How the items are linked:
s91 χ s775
s91 γ s121
s91 β s103
s91 θ s532
s91 ξ s686
s91 α s599
s91 κ s160
s91 δ s462
s91 ρ s835
s988 χ s645
s988 θ s221
s988 ξ s641
s241 γ s826
s241 β s62
s241 κ s337
s634 χ s474
s634 α s147
s634 κ s452
s619 β s35
s619 κ s852
s619 δ s826
s121 γ s91
s121 ξ s107
s121 α s672
s355 χ s879
s355 γ s414
s355 β s184
s355 θ s745
s355 ξ s779
s355 α s776
s355 κ s30
s355 δ s369
s355 ρ s412
s550 χ s218
s550 γ s30
s550 β s846
s550 θ s440
s550 ξ s843
s550 α s65
s550 κ s414
s550 δ s150
s550 ρ s818
s50 γ s852
s50 β s556
s50 δ s337
s779 γ s623
s779 ξ s355
s779 ρ s672
s98 χ s556
s98 γ s187
s98 δ s25
s452 χ s686
s452 γ s732
s452 β s676
s452 θ s516
s452 ξ s775
s452 α s191
s452 κ s634
s452 δ s930
s452 ρ s348
s887 γ s321
s887 θ s107
s887 α s323
s532 θ s91
s532 ξ s321
s532 α s645
s640 γ s418
s640 θ s556
s640 δ s323
s62 χ s508
s62 γ s818
s62 β s241
s62 θ s329
s62 ξ s970
s62 α s437
s62 κ s412
s62 δ s611
s62 ρ s30
s35 χ s561
s35 γ s611
s35 β s619
s35 θ s77
s35 ξ s244
s35 α s139
s35 κ s212
s35 δ s818
s35 ρ s150
s440 θ s550
s440 κ s620
s440 ρ s752
s30 γ s550
s30 κ s355
s30 ρ s62
s818 χ s147
s818 γ s62
s818 β s826
s818 θ s752
s818 ξ s733
s818 α s474
s818 κ s922
s818 δ s35
s818 ρ s550
s184 γ s117
s184 β s355
s184 ρ s337
s631 γ s822
s631 β s107
s631 α s337
s337 χ s142
s337 γ s276
s337 β s412
s337 θ s741
s337 ξ s79
s337 α s631
s337 κ s241
s337 δ s50
s337 ρ s184
s247 χ s752
s247 θ s147
s247 κ s641
s107 χ s732
s107 γ s686
s107 β s631
s107 θ s887
s107 ξ s121
s107 α s412
s107 κ s437
s107 δ s865
s107 ρ s776
s418 χ s506
s418 γ s640
s418 β s753
s418 θ s212
s418 ξ s947
s418 α s252
s418 κ s77
s418 δ s22
s418 ρ s488
s488 θ s56
s488 δ s620
s488 ρ s418
s754 β s645
s754 θ s795
s754 ξ s253
s998 χ s414
s998 γ s879
s998 β s166
s998 θ s173
s998 ξ s954
s998 α s348
s998 κ s218
s998 δ s592
s998 ρ s191
s556 χ s98
s556 γ s212
s556 β s50
s556 θ s640
s556 ξ s907
s556 α s865
s556 κ s611
s556 δ s412
s556 ρ s369
s794 β s200
s794 ξ s852
s794 δ s795
s254 θ s733
s254 ξ s752
s254 κ s645
s133 α s56
s133 δ s924
s133 ρ s59
s795 χ s789
s795 γ s79
s795 β s599
s795 θ s754
s795 ξ s276
s795 α s103
s795 κ s562
s795 δ s794
s795 ρ s305
s741 γ s253
s741 β s323
s741 θ s337
s160 ξ s474
s160 α s733
s160 κ s91
s758 β s752
s758 θ s826
s758 κ s253
s276 χ s900
s276 γ s337
s276 β s922
s276 θ s253
s276 ξ s795
s276 α s822
s276 κ s826
s276 δ s852
s276 ρ s117
s79 γ s795
s79 β s672
s79 ξ s337
s789 χ s795
s789 β s221
s789 ξ s900
s623 χ s954
s623 γ s779
s623 β s305
s623 θ s444
s623 ξ s414
s623 α s835
s623 κ s843
s623 δ s563
s623 ρ s599
s244 ξ s35
s244 κ s200
s244 δ s733
s686 χ s452
s686 γ s107
s686 β s822
s686 θ s321
s686 ξ s91
s686 α s922
s686 κ s474
s686 δ s59
s686 ρ s924
s258 β s56
s258 δ s117
s258 ρ s852
s900 χ s276
s900 γ s142
s900 β s191
s900 θ s848
s900 ξ s789
s900 α s676
s900 κ s911
s900 δ s373
s900 ρ s166
s323 χ s238
s323 γ s22
s323 β s741
s323 θ s412
s323 ξ s330
s323 α s887
s323 κ s329
s323 δ s640
s323 ρ s745
s563 ξ s56
s563 δ s623
s563 ρ s200
s924 χ s348
s924 γ s776
s924 β s256
s924 θ s39
s924 ξ s835
s924 α s414
s924 κ s65
s924 δ s133
s924 ρ s686
s370 β s474
s370 α s826
s370 κ s822
s654 β s321
s654 θ s822
s654 α s253
s739 χ s200
s739 ξ s187
s739 δ s221
s922 χ s191
s922 γ s412
s922 β s276
s922 θ s22
s922 ξ s599
s922 α s686
s922 κ s818
s922 δ s212
s922 ρ s414
s373 χ s852
s373 β s187
s373 δ s900
s753 β s418
s753 θ s852
s753 δ s253
s22 χ s641
s22 γ s323
s22 β s253
s22 θ s922
s22 ξ s645
s22 α s321
s22 κ s752
s22 δ s418
s22 ρ s620
s238 χ s323
s238 γ s641
s238 θ s25
s814 β s620
s814 θ s117
s814 ρ s253
s369 γ s56
s369 δ s355
s369 ρ s556
s218 χ s550
s218 κ s998
s218 ρ s147
s775 χ s91
s775 ξ s452
s775 α s221
s632 β s59
s632 α s852
s632 δ s822
s506 χ s418
s506 θ s187
s506 δ s641
s305 β s623
s305 ξ s117
s305 ρ s795
s835 ξ s924
s835 α s623
s835 ρ s91
s321 χ s516
s321 γ s887
s321 β s654
s321 θ s686
s321 ξ s532
s321 α s22
s321 κ s803
s321 δ s252
s321 ρ s39
s56 χ s592
s56 γ s369
s56 β s258
s56 θ s488
s56 ξ s563
s56 α s133
s56 κ s150
s56 δ s414
s56 ρ s212
s166 χ s117
s166 β s998
s166 ρ s900
s117 χ s166
s117 γ s184
s117 β s414
s117 θ s814
s117 ξ s305
s117 α s256
s117 κ s846
s117 δ s258
s117 ρ s276
s221 χ s599
s221 γ s93
s221 β s789
s221 θ s988
s221 ξ s191
s221 α s775
s221 κ s628
s221 δ s739
s221 ρ s954
s954 χ s623
s954 ξ s998
s954 ρ s221
s139 α s35
s139 κ s59
s139 δ s474
s732 χ s107
s732 γ s452
s732 α s25
s93 χ s672
s93 γ s221
s93 ξ s25
s191 χ s922
s191 γ s25
s191 β s900
s191 θ s641
s191 ξ s221
s191 α s452
s191 κ s147
s191 δ s187
s191 ρ s998
s776 γ s924
s776 α s355
s776 ρ s107
s25 χ s412
s25 γ s191
s25 β s142
s25 θ s238
s25 ξ s93
s25 α s732
s25 κ s508
s25 δ s98
s25 ρ s879
s253 χ s848
s253 γ s741
s253 β s22
s253 θ s276
s253 ξ s754
s253 α s654
s253 κ s758
s253 δ s753
s253 ρ s814
s930 χ s59
s930 α s187
s930 δ s452
s437 γ s474
s437 α s62
s437 κ s107
s256 β s924
s256 α s117
s256 ρ s822
s843 ξ s550
s843 κ s623
s843 ρ s733
s150 κ s56
s150 δ s550
s150 ρ s35
s142 χ s337
s142 γ s900
s142 β s25
s462 ξ s59
s462 α s200
s462 δ s91
s348 χ s924
s348 α s998
s348 ρ s452
s508 χ s62
s508 γ s147
s508 κ s25
s187 χ s212
s187 γ s98
s187 β s373
s187 θ s506
s187 ξ s739
s187 α s930
s187 κ s561
s187 δ s191
s187 ρ s592
s173 χ s620
s173 θ s998
s173 ρ s641
s414 χ s998
s414 γ s355
s414 β s117
s414 θ s620
s414 ξ s623
s414 α s924
s414 κ s550
s414 δ s56
s414 ρ s922
s59 χ s930
s59 γ s865
s59 β s632
s59 θ s252
s59 ξ s462
s59 α s212
s59 κ s139
s59 δ s686
s59 ρ s133
s676 χ s822
s676 β s452
s676 α s900
s474 χ s634
s474 γ s437
s474 β s370
s474 θ s803
s474 ξ s160
s474 α s818
s474 κ s686
s474 δ s139
s474 ρ s65
s252 θ s59
s252 α s418
s252 δ s321
s329 γ s752
s329 θ s62
s329 κ s323
s562 β s733
s562 ξ s826
s562 κ s795
s848 χ s253
s848 β s641
s848 θ s900
s846 β s550
s846 κ s117
s846 ρ s826
s745 γ s620
s745 θ s355
s745 ρ s323
s620 χ s173
s620 γ s745
s620 β s814
s620 θ s414
s620 ξ s444
s620 α s39
s620 κ s440
s620 δ s488
s620 ρ s22
s672 χ s93
s672 γ s599
s672 β s79
s672 θ s330
s672 ξ s412
s672 α s121
s672 κ s970
s672 δ s907
s672 ρ s779
s592 χ s56
s592 δ s998
s592 ρ s187
s911 χ s826
s911 β s147
s911 κ s900
s970 γ s733
s970 ξ s62
s970 κ s672
s561 χ s35
s561 κ s187
s561 δ s147
s412 χ s25
s412 γ s922
s412 β s337
s412 θ s323
s412 ξ s672
s412 α s107
s412 κ s62
s412 δ s556
s412 ρ s355
s39 θ s924
s39 α s620
s39 ρ s321
s77 θ s35
s77 κ s418
s77 δ s752
s212 χ s187
s212 γ s556
s212 β s852
s212 θ s418
s212 ξ s200
s212 α s59
s212 κ s35
s212 δ s922
s212 ρ s56
s147 χ s818
s147 γ s508
s147 β s911
s147 θ s247
s147 ξ s628
s147 α s634
s147 κ s191
s147 δ s561
s147 ρ s218
s200 χ s739
s200 γ s907
s200 β s794
s200 θ s947
s200 ξ s212
s200 α s462
s200 κ s244
s200 δ s599
s200 ρ s563
s947 θ s200
s947 ξ s418
s947 δ s645
s752 χ s247
s752 γ s329
s752 β s758
s752 θ s818
s752 ξ s254
s752 α s803
s752 κ s22
s752 δ s77
s752 ρ s440
s826 χ s911
s826 γ s241
s826 β s818
s826 θ s758
s826 ξ s562
s826 α s370
s826 κ s276
s826 δ s619
s826 ρ s846
s65 α s550
s65 κ s924
s65 ρ s474
s330 γ s645
s330 θ s672
s330 ξ s323
s611 γ s35
s611 κ s556
s611 δ s62
s516 χ s321
s516 θ s452
s516 α s641
s879 χ s355
s879 γ s998
s879 ρ s25
s822 χ s676
s822 γ s631
s822 β s686
s822 θ s654
s822 ξ s103
s822 α s276
s822 κ s370
s822 δ s632
s822 ρ s256
s865 γ s59
s865 α s556
s865 δ s107
s641 χ s22
s641 γ s238
s641 β s848
s641 θ s191
s641 ξ s988
s641 α s516
s641 κ s247
s641 δ s506
s641 ρ s173
s907 γ s200
s907 ξ s556
s907 δ s672
s444 θ s623
s444 ξ s620
s444 ρ s645
s803 θ s474
s803 α s752
s803 κ s321
s852 χ s373
s852 γ s50
s852 β s212
s852 θ s753
s852 ξ s794
s852 α s632
s852 κ s619
s852 δ s276
s852 ρ s258
s628 χ s733
s628 ξ s147
s628 κ s221
s103 β s91
s103 ξ s822
s103 α s795
s645 χ s988
s645 γ s330
s645 β s754
s645 θ s599
s645 ξ s22
s645 α s532
s645 κ s254
s645 δ s947
s645 ρ s444
s599 χ s221
s599 γ s672
s599 β s795
s599 θ s645
s599 ξ s922
s599 α s91
s599 κ s733
s599 δ s200
s599 ρ s623
s733 χ s628
s733 γ s970
s733 β s562
s733 θ s254
s733 ξ s818
s733 α s160
s733 κ s599
s733 δ s244
s733 ρ s843

The rows follow the links: the fewer symbols apart two items are, the more alike their rows tend to be.

Each row is also shifted at random along 9 hidden directions that mean nothing.

Each row, then its item:
-59 15 12 -11 1 0 2 5 38 9 -55 48 14 -28 -5 -5 -31 -3 -16 5 -21 18 -7 -8 5 -6 40 -15 8 -27 -24 -18 13 9 14 47 4 34 31 -21 9 38 8 -35 -62 17 -2 5 -12 0 -8 0 -9 -54 -9 -> s147
8 11 9 0 14 0 -2 -4 2 16 -21 -16 -23 16 1 -6 -13 0 -8 -8 21 21 8 2 -3 -12 18 -48 -1 -32 5 -1 -11 0 1 6 27 1 -19 -30 8 2 22 -38 -9 -3 -3 4 17 6 -16 -28 1 -22 20 -> s516
-79 53 14 -9 -4 7 -28 -2 0 -37 2 44 7 16 -6 26 -4 49 -41 26 -5 38 10 -21 31 1 -15 8 5 27 14 -17 6 -6 40 50 43 15 -3 11 27 -11 -19 3 3 19 14 5 -55 -3 17 -5 -38 11 18 -> s91
75 54 5 -14 23 19 -28 19 -4 -27 34 31 28 -9 -2 17 0 16 -29 3 -7 5 38 -36 15 -30 -21 -16 32 24 -3 36 14 20 48 45 58 15 30 8 -17 25 -32 38 8 16 8 -5 -24 18 25 -13 32 0 -25 -> s843
-66 -4 -1 23 14 46 -34 34 12 -28 -12 20 45 -22 -25 -2 -29 -32 -34 2 -7 26 -1 -8 -12 18 77 72 -33 -7 -37 24 9 -7 -32 42 -46 41 74 29 1 25 12 24 -59 13 15 1 14 -19 -25 48 -53 20 -9 -> s414
33 13 -15 -16 -37 -20 9 -12 31 4 33 -29 -20 -11 0 17 34 57 43 -24 9 -21 22 1 13 4 -28 -13 31 5 8 5 14 -5 26 -10 18 -28 -39 -36 1 -11 -5 -7 46 -18 5 -8 2 -1 24 -8 -6 -21 -16 -> s562
-74 -65 -27 13 -17 -24 17 -20 15 -5 -3 -47 -27 4 -28 -12 6 8 26 11 -23 -27 -18 15 -5 26 -27 27 -8 -34 0 16 8 -14 -29 -58 -54 -17 -1 6 -3 -19 40 -1 14 -31 12 -1 -14 0 -9 47 -4 16 -16 -> s142
-25 21 18 -2 6 -7 35 18 2 33 -24 41 14 -11 19 -7 1 -5 -13 9 -1 -14 -17 4 -17 -16 -2 -21 -19 11 2 -20 -28 1 -1 -15 -8 0 -32 -14 -28 1 -6 -21 -10 32 -7 3 8 -8 2 -37 15 4 34 -> s488
-48 -15 -25 6 -15 -43 -19 -14 -12 -22 12 -42 -21 25 -28 20 1 2 21 9 -8 1 13 16 20 10 -11 -8 -10 2 -5 1 10 -9 10 -35 -21 -8 2 4 -8 -14 -9 16 5 -20 1 0 -13 2 25 20 -8 3 -4 -> s103
-36 5 14 -1 -11 -9 1 -5 31 1 -3 33 -3 -18 -24 23 -7 45 -23 -1 10 -7 9 -19 28 18 -48 7 -3 21 -12 -29 -12 -18 11 6 5 5 -23 5 9 -9 15 1 1 23 17 1 -26 -2 21 -27 -24 7 31 -> s330
57 7 -16 8 -23 26 10 16 15 9 14 7 25 -8 21 -13 27 24 -3 -22 -7 -16 11 7 -27 5 0 33 -5 15 1 18 18 -3 2 -12 -24 -1 -25 -6 -18 -17 3 5 22 -6 10 2 13 -14 -12 7 -24 32 -7 -> s117
-16 28 4 -13 21 -9 -4 -7 -16 -60 10 49 14 -3 -36 -12 -14 -2 -12 32 -16 17 -40 -13 10 1 -6 32 13 28 -8 -21 -8 17 14 13 15 8 62 28 17 34 -18 42 -47 9 -8 10 -40 13 -8 27 2 -3 -24 -> s35
36 20 19 -32 11 15 20 14 -4 -8 27 -73 -10 3 7 -9 7 15 7 -7 38 -13 -8 12 -25 -58 -27 -33 7 -38 64 45 -7 14 29 7 93 -26 -25 -37 -5 -14 9 -18 45 5 -16 -11 4 -12 -11 -17 47 -23 6 -> s173
35 -21 12 0 21 49 -8 3 -15 23 -12 39 32 -16 29 -4 4 -47 1 -7 -9 11 -23 3 4 16 42 31 25 5 -14 -8 -2 10 -29 39 -21 17 29 33 10 37 -1 7 -17 -13 -9 -4 45 10 -10 12 -4 8 -29 -> s611
35 10 16 3 19 42 -17 -18 -5 -14 44 -28 -6 0 8 11 25 13 -5 -18 18 -16 2 -28 22 18 -33 32 27 8 37 30 -12 -3 -28 -42 21 -21 -21 1 -5 -4 27 40 74 -16 22 -4 6 16 4 -3 15 46 -10 -> s645
-81 47 -9 -17 -20 47 -11 4 3 -20 -9 60 23 21 21 -9 32 75 -42 -3 -6 42 -41 6 4 12 -13 28 6 9 37 -16 -1 -2 20 36 15 4 -33 -3 30 -14 13 -6 17 -18 -2 1 -25 -6 -20 1 -55 20 2 -> s632
-66 -25 3 26 -9 11 -24 -8 9 11 -38 8 -9 -22 -2 32 -7 -41 4 16 -5 4 -2 6 25 31 66 39 -19 -26 -47 -4 1 -23 -45 -1 -53 7 30 10 4 2 26 -23 -24 0 -23 4 6 0 14 27 -32 -2 -2 -> s739
31 13 14 1 -13 -2 3 11 -26 -1 30 -14 11 39 15 -13 7 0 14 0 0 -9 21 -21 -25 -2 -31 -18 7 21 11 29 10 10 -3 -24 19 -17 -30 1 -32 -31 -20 10 32 15 14 2 -3 -1 -7 -4 1 33 -4 -> s924
50 40 11 -9 -16 9 15 26 25 3 0 22 10 -17 12 -2 10 40 -34 -8 4 -7 -2 -22 -20 -29 -13 -15 1 -10 -1 23 6 8 30 28 48 -11 -13 -34 -5 -16 -2 -23 4 28 -27 3 -19 -12 -9 -17 -4 -18 8 -> s592
26 21 3 9 -14 -39 6 13 -3 13 4 14 -2 -16 7 30 -1 -10 2 12 -6 -26 49 -15 6 -16 -7 -40 -20 30 -63 0 4 7 36 8 12 -15 6 -3 -32 -21 -42 -7 -14 34 -25 -2 -17 -11 42 -32 31 2 16 -> s563
-29 3 -28 2 32 13 -9 -14 -45 -43 12 12 11 18 4 16 -5 -14 -15 42 -31 -13 -50 24 28 2 -38 29 2 31 61 3 -9 -6 -2 -62 -23 16 20 47 6 -3 -16 48 25 -37 39 -2 -39 21 23 31 43 58 -7 -> s795
-39 7 15 -5 0 -7 0 -11 -32 -15 -11 -4 -7 3 21 20 -7 -29 8 53 -10 -12 -4 9 26 2 -8 5 -9 2 27 -1 2 -7 1 -20 16 8 9 27 7 -11 -20 -6 18 1 21 8 -40 10 35 -2 35 31 1 -> s221
-2 13 17 -20 33 57 -26 3 16 63 -37 85 33 15 41 -8 -23 0 -90 -46 -60 43 -36 -22 5 -13 12 -57 38 -15 15 -18 22 10 -5 58 -5 48 -4 -12 2 41 17 -25 -30 -2 5 -6 65 23 -26 -9 10 -35 -18 -> s437
39 11 6 11 -1 4 -14 -26 -30 38 20 25 1 17 43 -13 35 -34 20 -7 -5 9 67 -28 -8 29 22 -29 53 16 -56 25 7 22 -15 -5 -15 -19 -25 2 -17 12 -11 1 16 -4 -13 -4 29 25 -1 -28 2 21 -29 -> s139
57 -24 11 -12 -43 -45 25 21 1 1 -2 -5 11 -14 1 1 4 -15 77 -8 25 -19 -2 20 -19 0 19 26 -21 13 -23 -16 -7 -8 -25 -22 -10 -24 -22 -5 -13 -5 -27 -9 -3 32 -23 10 2 -35 3 5 -21 -21 1 -> s150
26 -33 3 12 19 -8 -2 -15 -10 -31 36 -46 -21 6 -44 -21 -5 -10 11 30 25 -14 12 -27 -16 16 -43 33 4 -7 0 36 -13 13 -18 -34 0 -17 10 30 6 3 40 33 15 -3 4 -10 -36 14 -14 14 6 38 -2 -> s238
52 21 0 2 -25 -39 -6 -21 14 14 24 14 -11 30 -1 -13 10 22 25 9 -7 -6 88 -52 -8 28 -34 -30 46 18 -54 26 16 21 4 -21 -5 -25 -29 -12 -25 0 10 6 10 5 11 -2 -36 19 5 -15 -13 13 -17 -> s634
41 -15 11 0 1 -36 43 -9 -13 14 0 5 -25 0 16 -11 -19 -21 -2 25 -22 -22 3 8 -2 -12 -48 -35 -14 31 17 -47 7 2 22 -3 15 6 2 13 -1 -24 -59 3 -11 18 12 3 -23 5 13 -20 57 2 27 -> s412
22 -27 2 -3 5 -19 2 -6 24 22 -13 14 -11 6 -21 23 -19 21 -50 -31 -54 -19 -56 -18 31 -10 -62 -51 -2 -1 6 -24 1 -6 -5 -23 -14 -15 -3 -21 -8 -4 11 -1 7 11 -11 -5 15 16 27 11 38 -15 2 -> s907
39 -19 -26 9 -18 -36 1 -8 -5 14 -6 -13 -20 27 -1 -5 4 -7 25 -5 -10 2 7 33 -3 23 15 -19 -20 9 -10 -34 11 -4 -9 -37 -47 -2 -25 -2 0 -24 -16 -4 -10 -18 8 8 17 -1 1 6 -17 9 9 -> s822
6 1 -1 -4 20 -45 6 -8 6 -18 12 -54 -33 -8 -42 -12 -10 -9 36 9 39 -10 45 -8 -10 -15 -6 -31 19 -28 -30 26 -9 12 24 1 35 -15 24 -17 0 24 21 -9 -16 2 -12 1 -20 6 2 -9 29 -45 -10 -> s247
-114 29 21 -20 -28 28 -8 -3 73 18 -54 73 30 -21 5 29 -12 73 -44 -24 -31 12 -43 -30 34 2 -10 10 26 -28 17 -24 19 -32 -4 22 -2 17 -30 -42 21 10 53 -52 6 24 9 -2 -3 -10 5 9 -49 -42 -8 -> s628
51 -8 2 9 23 4 -11 -9 17 31 -11 -11 -18 -5 -12 25 -20 -22 -25 -28 -1 -16 -10 -10 24 -5 13 -28 7 -31 -13 12 -3 -13 -27 -27 -22 4 -1 -26 -12 14 50 -10 3 -6 1 -2 37 10 7 -7 22 -20 4 -> s988
-26 14 4 19 16 -46 8 17 -13 -14 -14 38 17 -3 -16 21 -27 -19 -19 48 -50 -39 15 -16 16 2 -32 -15 -18 49 -22 -12 8 -5 17 -39 -29 13 21 27 -44 -10 -39 25 -22 41 23 13 -45 5 46 -14 40 27 16 -> s623
15 26 18 -6 8 39 -28 -14 -47 -16 5 11 9 27 38 17 14 -7 -10 30 -9 22 -14 -7 18 7 -4 17 15 7 55 12 4 -2 -15 -8 24 5 -20 25 11 -12 -12 9 39 -8 24 -7 -24 11 13 -4 -1 43 -9 -> s775
48 -2 10 5 11 31 3 -9 9 -16 26 -27 -8 -17 -5 -17 9 1 6 -15 39 -4 7 -21 -14 20 10 51 3 11 17 7 -16 4 -30 -14 7 -4 -4 0 17 3 27 22 21 -8 8 3 13 -2 -27 -1 -20 32 8 -> s22
3 -22 -31 6 30 5 0 18 2 -8 8 -15 12 1 -33 -19 -5 2 -24 -16 -8 -20 -28 6 -16 -12 -12 3 -19 -11 13 21 -12 -3 -17 -49 -45 7 12 -6 -32 14 40 22 -8 -22 14 3 26 2 -16 19 23 11 -4 -> s814

From each start, follow one symbol. Which item do you reach?
Answer with the item's name.
-25 6 3 8 22 -20 -20 -12 2 35 -7 -25 -30 22 -3 18 -16 -27 -19 -20 3 5 19 -6 27 -10 6 -76 7 -18 -15 -1 -9 -1 1 -12 4 3 -8 -27 -17 8 9 -18 2 -2 -4 0 37 19 19 -25 32 -27 11
ξ: s321
20 16 19 -6 15 80 -19 23 -15 26 11 41 58 -15 58 -4 21 -22 -9 -7 13 13 25 -10 -17 4 31 41 35 11 12 46 9 11 -5 63 20 18 15 33 2 22 -10 13 7 1 15 -4 30 3 -22 -12 2 26 -30
κ: s355
91 19 17 11 -7 46 -19 -9 -26 11 17 19 5 23 44 -13 32 -8 -9 -19 0 28 2 -13 -7 21 17 16 23 14 -5 2 -2 5 -30 7 -5 -15 -33 4 6 -16 -4 14 28 -5 -7 -6 32 7 -14 -9 -22 46 -5
χ: s930
72 26 14 -10 -22 2 19 -4 8 -43 7 16 -7 -16 -19 -21 8 37 -13 21 6 5 -23 -25 -5 0 -21 35 -13 12 3 -8 -3 7 8 15 29 -20 12 0 26 -19 2 5 -5 14 -18 5 -51 -5 -12 23 -21 2 5
δ: s191
-37 12 18 -6 -4 14 8 -15 -11 49 4 9 -6 24 45 -17 26 -18 26 -19 24 5 37 -9 -4 10 6 -21 48 -10 15 11 -7 4 -21 -19 10 -6 -53 -11 -10 8 15 -25 43 -7 9 -15 36 6 -15 -47 3 11 -9
α: s752
-61 18 -17 2 22 30 8 -19 -19 -18 25 9 3 11 3 -15 38 22 -3 14 10 -5 -9 6 0 11 -35 23 20 12 18 18 -24 12 9 -33 0 -24 -18 14 3 -6 17 33 36 -25 6 -2 -20 14 -19 -4 14 51 1
β: s418
64 -37 6 11 -11 -14 2 -8 19 31 -13 11 -12 -3 -8 28 -19 -9 -16 -14 -35 -18 -17 -7 27 18 -34 -12 -9 17 -1 -33 11 -26 -31 -37 -52 2 -9 13 -12 -6 -3 4 9 11 17 2 16 9 29 11 14 15 4
ρ: s779
24 0 13 8 -17 8 -15 -12 -14 7 24 29 3 20 20 18 19 15 -5 8 -9 5 24 -22 16 32 -36 14 18 40 4 -2 11 -12 -7 -5 -1 -4 -41 26 2 -24 -14 16 33 5 17 0 -19 9 24 -16 -22 47 5
ξ: s107
-7 -11 11 4 12 3 16 -8 -26 1 -1 -8 -23 -17 10 -3 -10 -35 -1 15 7 14 2 11 -6 -23 13 -17 -16 5 -17 -18 -2 20 23 60 43 0 42 20 22 1 -55 -5 -34 9 -34 -1 0 8 2 -8 39 -15 10
ξ: s907
25 50 16 -3 42 37 11 1 -4 13 -31 102 25 -18 14 -10 -5 -7 -75 11 -12 18 -29 -10 2 1 17 -9 -3 34 -4 -44 -25 15 20 35 10 33 8 15 11 23 -16 -8 -35 17 -5 3 -3 13 -9 -54 14 14 41
κ: s77
-28 2 13 -10 20 23 -28 -7 -22 -35 9 -40 -12 -12 3 32 -18 -23 -8 5 10 16 -18 20 26 -18 25 16 -5 -7 37 -6 3 -7 9 32 50 14 48 6 26 3 -23 15 4 -11 4 -3 0 0 26 21 19 -4 -6
γ: s672
-21 -29 8 12 -6 -13 -24 21 -8 14 -18 -36 7 13 5 24 -13 -47 30 -13 4 3 1 20 6 -2 51 -2 -36 -20 -14 1 6 -26 -42 -14 -28 10 3 -4 -17 -4 -7 -18 -2 15 -3 1 43 -23 19 17 -19 -7 -2
ρ: s91
80 -15 14 14 5 15 -17 -1 -38 4 -27 -22 -6 19 31 -8 -11 -61 18 15 12 42 0 29 -4 2 78 -1 -26 -26 7 -8 11 0 -28 19 -4 24 15 15 14 4 -24 -23 -21 -7 0 2 23 -8 -7 7 -11 2 0
θ: s516
-60 17 3 -16 -10 0 16 25 47 8 -47 58 43 -10 -3 -11 -21 30 -22 2 -34 -8 -33 -17 -9 -7 -12 -3 0 -11 10 -6 8 -14 -7 -8 -17 18 -11 -19 -12 12 23 -35 -16 31 16 6 -12 -19 -7 4 -10 -25 1
χ: s550
55 13 9 -13 -6 -40 25 -8 25 0 -28 61 11 -5 -22 -9 -13 30 -18 5 -44 -11 -42 -22 8 -1 -39 -29 20 4 -18 -34 -1 4 10 -22 -10 -3 -2 -18 -3 12 12 -11 -24 23 -14 9 -27 10 -3 -1 9 -36 -2
δ: s147
-25 21 12 -14 14 10 1 -9 -11 -15 -3 7 11 -7 1 -7 -19 -20 5 6 -18 6 -10 -3 0 -7 14 -1 30 -2 14 -2 7 14 5 15 20 18 32 6 4 23 -16 13 -17 -6 6 -2 16 18 -7 8 29 -10 -25
β: s826
-49 12 5 3 2 -17 0 20 -16 -8 -11 5 13 14 -1 -6 -14 1 -16 25 -6 11 18 -3 -18 -15 -1 -31 -13 -11 -14 21 6 6 16 7 16 10 11 -1 -20 -10 -13 -14 -18 24 6 3 -24 -11 6 -8 1 -11 11
α: s998
